Here is a tiny trained network, its code and every weight. The questions are about switching its units off for an input and a target symbol, where a switched-off unit gives its printed mean instead of its output.

import numpy as np


def w(rows, s, z=0):
    codes = np.array(rows[::2]) - 128.0
    scale = np.full(codes.shape[1], s)
    scale[-1] = z or s
    return codes * scale


def norm(h):
    return h / np.sqrt((h * h).mean(-1, keepdims=True) + 1e-5)


def f(y):
    return y / 2 * (1 + np.tanh(0.7978845608 * (y + 0.044715 * y**3)))


def softmax(a):
    e = np.exp(a - a.max(-1, keepdims=True))
    return e / e.sum(-1, keepdims=True)


def log_softmax(a):
    a = a - a.max(-1, keepdims=True)
    return a - np.log(np.exp(a).sum(-1, keepdims=True))


def net(x, mask):
    ids = ['ΓΔΘΣΦβεζηλμξπτω'.index(c) for c in x.split()]
    T = len(ids)
    res = E[ids] + P[:T]
    r = norm(res)
    for j in range(3):
        rows = slice(4 * j, 4 * j + 4)
        q, k, v = (r @ M[0][rows].T for M in (Q, K, V))
        z = softmax(np.where(np.tri(T) > 0, q @ k.T / 4**0.5, -1e9)) @ v
        o = O[0][rows]
        res = res + np.where(mask[j], z, o[:, -1]) @ o[:, :-1]
    y = f(norm(res) @ A[0][:, :-1].T + A[0][:, -1])
    res = res + np.where(mask[3:19], y, B[0][:, -1]) @ B[0][:, :-1]
    return log_softmax(norm(res)[-1] @ U[:, :-1].T + U[:, -1])


Q, K, V, O, A, B = {}, {}, {}, {}, {}, {}
E = w([
[255,130,172],'Γ',
[214,144,149],'Δ',
[180,145,143],'Θ',
[129,91,120],'Σ',
[173,35,140],'Φ',
[178,37,141],'β',
[105,64,121],'ε',
[177,144,141],'ζ',
[249,139,153],'η',
[119,38,116],'λ',
[96,83,98],'μ',
[231,81,167],'ξ',
[177,40,135],'π',
[149,38,124],'τ',
[108,70,113],'ω',
],0.014)
P = w([
[64,166,36],'0',
[250,14,206],'1',
[41,173,245],'2',
[213,22,180],'3',
[44,174,231],'4',
[197,39,170],'5',
[43,172,225],'6',
[218,74,176],'7',
[42,171,224],'8',
[191,60,154],'9',
[43,171,218],'10',
],0.013)
Q[0] = w([
[54,209,142],'H1',
[158,90,149],'H1',
[74,158,111],'H1',
[105,134,162],'H1',
[146,192,73],'H2',
[165,143,129],'H2',
[3,172,159],'H2',
[90,38,92],'H2',
[91,115,142],'H3',
[130,181,191],'H3',
[67,139,138],'H3',
[180,32,149],'H3',
],0.025)
K[0] = w([
[85,108,220],'H1',
[157,109,101],'H1',
[81,130,148],'H1',
[125,88,154],'H1',
[148,183,150],'H2',
[157,136,103],'H2',
[83,91,252],'H2',
[52,133,124],'H2',
[135,86,140],'H3',
[165,168,186],'H3',
[124,81,170],'H3',
[173,109,33],'H3',
],0.029)
V[0] = w([
[159,83,104],'H1',
[139,143,82],'H1',
[180,72,65],'H1',
[125,154,102],'H1',
[114,206,128],'H2',
[93,125,136],'H2',
[251,120,108],'H2',
[105,148,133],'H2',
[44,201,162],'H3',
[190,153,168],'H3',
[95,106,101],'H3',
[126,133,132],'H3',
],0.027)
O[0] = w([
[92,179,142,189],'H1',
[133,144,161,150],'H1',
[77,214,169,231],'H1',
[146,120,146,123],'H1',
[198,143,93,71],'H2',
[149,89,135,105],'H2',
[65,253,122,217],'H2',
[158,110,122,99],'H2',
[238,115,121,4],'H3',
[104,219,152,161],'H3',
[140,67,110,116],'H3',
[135,128,127,122],'H3',
],0.028,0.017)
A[0] = w([
[149,76,79,3],'N1',
[165,84,51,196],'N2',
[177,153,207,198],'N3',
[135,180,152,152],'N4',
[151,144,170,132],'N5',
[132,136,126,66],'N6',
[93,191,146,230],'N7',
[113,23,104,117],'N8',
[166,51,3,190],'N9',
[44,120,42,221],'N10',
[114,72,129,157],'N11',
[188,223,94,111],'N12',
[136,188,154,152],'N13',
[199,134,55,212],'N14',
[234,129,76,65],'N15',
[101,58,115,71],'N16',
],0.023,0.0044)
B[0] = w([
[137,62,134,140],'N1',
[148,143,194,151],'N2',
[121,170,115,147],'N3',
[146,112,87,182],'N4',
[149,143,108,134],'N5',
[108,118,124,123],'N6',
[154,56,116,248],'N7',
[106,153,40,173],'N8',
[173,110,255,163],'N9',
[182,151,144,198],'N10',
[122,125,106,153],'N11',
[185,76,133,169],'N12',
[145,110,80,191],'N13',
[129,186,178,143],'N14',
[111,231,141,148],'N15',
[96,154,79,154],'N16',
],0.052,0.018)
U = w([
[146,198,94,50],'Γ',
[217,80,41,166],'Δ',
[170,195,193,59],'Θ',
[152,123,157,184],'Σ',
[58,75,154,79],'Φ',
[57,77,159,38],'β',
[143,96,141,229],'ε',
[154,163,163,84],'ζ',
[198,204,42,91],'η',
[115,5,96,190],'λ',
[149,115,151,227],'μ',
[28,215,160,112],'ξ',
[54,73,166,51],'π',
[55,83,3,107],'τ',
[155,94,161,255],'ω',
],0.015,0.003)

Each question gives the input, a string of symbols that net reads in full, and the target symbol t.
The units are the heads (4 rows each of Q, K, V and O) and the neurons (one row each of A and B). Each row of codes is followed by its name. A weight is (code - 128) times the scale printed after its matrix; where a second scale follows, it is the last column's (O, A, B and U).
mask holds one flag per unit, heads first, then neurons. A switched-off unit (its flag False) gives its mean, the last column of its rows in O or B, instead of its output. The means were averaged over made-up inputs and are rounded, as every weight is.
A unit's drop is (log p(t) with every unit on - log p(t) with that unit switched off) / (log p(t) with every unit on - log p(t) with every unit switched off).
The circuit of an input: a set's keep is (log p(t) with only the set's units on - log p(t) with every unit switched off) / (log p(t) with every unit on - log p(t) with every unit switched off). Starting from the 12 units with the biggest drops (on a tie, the unit counted first), units are removed one at a time, each time the one whose removal leaves the highest keep (on an exact tie, the one counted first), for as long as the keep stays at least 0.8.
circuit, biggest first: the units of the circuit, biggest drop first
most important unit: the unit with the biggest drop
top k neurons: the k neurons with the biggest drops, biggest first
heads that matter: for each layer, one digit per head in row order, 1 if its drop is at least 0.15 and else 0, layers parted by /
drop of u: that unit's drop, to one decimal
input τ Σ Θ ε Δ ω ξ τ ξ Θ, target τ: most important unit -> H2
input τ ξ ω π, target τ: heads that matter -> 011
input τ ω ξ τ Δ ζ Γ Γ, target τ: heads that matter -> 011
input ξ ξ Γ, target η: circuit, biggest first -> (H3 N13)
input Δ ζ τ Φ, target Δ: heads that matter -> 000
input η η Φ τ ξ Γ Θ η η Θ, target η: heads that matter -> 010
input τ τ ξ τ Δ Δ ζ ξ τ η, target τ: heads that matter -> 011
input η λ τ ξ ξ Γ η ξ τ Δ, target η: heads that matter -> 010
input λ β ω Θ ξ ω ξ τ Θ η, target λ: heads that matter -> 010
input η ξ Γ τ ζ τ τ, target τ: heads that matter -> 110
input ξ τ Δ, target Δ: heads that matter -> 101
input ξ Θ Δ, target Δ: drop of H1 -> 0.3
input τ Σ η Δ ξ ξ Θ ω, target τ: drop of H2 -> 1.1
input λ Θ ξ ω ξ ω ξ Δ, target λ: circuit, biggest first -> (H2)
input η μ ξ Φ, target η: drop of N8 -> 0.0
input ξ ξ λ, target λ: top 2 neurons -> (N9 N8)
